Each row has a name. After each piece below comes the name of the row it's from, unless a question asks for something else. Each question is about the rows just above it. Places in a row count from 1.

N: [ 0.72 -3.72 -3.22 -0.62 -3.22 -2.72  0.10 -3.90  1.19 -1.23 -1.00 -3.40
 -1.52 -1.61  3.66 -2.92]
P: [-0.87 -3.40  0.26 -3.25 -2.02 -1.63 -0.59  0.25  1.56 -1.77  0.04 -2.45
  1.23  0.55 -0.20  2.01]
Z: [-3.22 -2.72  0.10 -3.90  1.19 -1.24 -1.00 -3.40 -1.52 -1.61 -2.86 -1.90
 -4.35 -4.65 -2.39 -5.62]
A: [ 0.72 -3.72 -3.22 -0.62 -3.22 -2.72  0.10 -3.90  1.19 -1.23 -1.00 -3.40
 -1.52 -0.28 -1.25 -0.02]
key -> tag
[-3.72] -> k51
[0.55] -> k571
[-1.61] -> k894
Join N by its entry at place 14:
k894
[ 0.72 -3.72 -3.22 -0.62 -3.22 -2.72  0.10 -3.90  1.19 -1.23 -1.00 -3.40
 -1.52 -0.28 -1.25 -0.02] is in which row?
A
asked: [-0.28 -1.25]
A
[-3.22 -2.72  0.10 -3.90  1.19 -1.24 -1.00 -3.40 -1.52 -1.61 -2.86 -1.90
 -4.35 -4.65 -2.39 -5.62] is in which row?
Z
[-3.22 -2.72  0.10 -3.90  1.19 -1.23 -1.00 -3.40 -1.52 -1.61] begins in row and place
N, 5
Shift each entry of [ 0.26 -3.25 -2.02 -1.63] by -1 times 0.01:
[ 0.25 -3.26 -2.03 -1.64]

M: [ 6.54 -3.12 -2.64  5.12  8.60 -0.75  3.55  1.46 -0.18  6.99 -3.75  3.82
 -7.74 -3.43 -3.42  1.15  9.06  8.67]
E: [-8.59  3.47  5.07 -7.48  1.61 -1.97 -0.76 -2.06 -0.63  8.78  5.83  1.76
 -5.35  8.06  4.77 -0.34  5.75 -4.14]
R: [-5.76  6.74 -5.52  1.47  8.54  7.42 -7.33  4.87 -2.32  7.41  2.42  7.24
  3.80 -0.78 -4.36 -6.85 -8.18  2.56]
L: [-3.15  3.98  8.04  6.27  0.68  4.18  6.69 -4.65  6.48  1.27 -6.80 -4.81
 -8.75 -8.05  5.53 -1.45  2.66  2.72]
Q: [ 0.36 -9.03  3.44  3.56  0.34  4.75  4.38 -4.34 -4.14 -5.18 -3.12 -5.64
 -7.14 -8.39  2.66 -7.38 -2.64  7.57]
X: [ 6.71  0.62  0.33 -4.06 -3.61  7.72 -4.51 -7.70 -4.11  7.82  6.20  2.74
  4.85  3.13  2.83 -7.84  1.34 -1.73]
W: [-2.05 -6.02 -7.95 -3.09  6.43  7.23 -5.67  2.49 -3.70 -3.99 -3.55 -7.81
 -2.98 -4.43 -0.17  0.12 -6.14  1.15]
tags:
[-7.71] -> k826
[-7.70] -> k562
[-4.12] -> k930
[4.87] -> k292
[-4.11] -> k199
[-7.69] -> k805
Join X by its entry at place 8:
k562
asked: [-0.75  3.55]
M
[ 6.54 -3.12 -2.64  5.12  8.60 -0.75  3.55  1.46 -0.18  6.99 -3.75  3.82
 -7.74 -3.43 -3.42  1.15  9.06  8.67] is in which row?
M

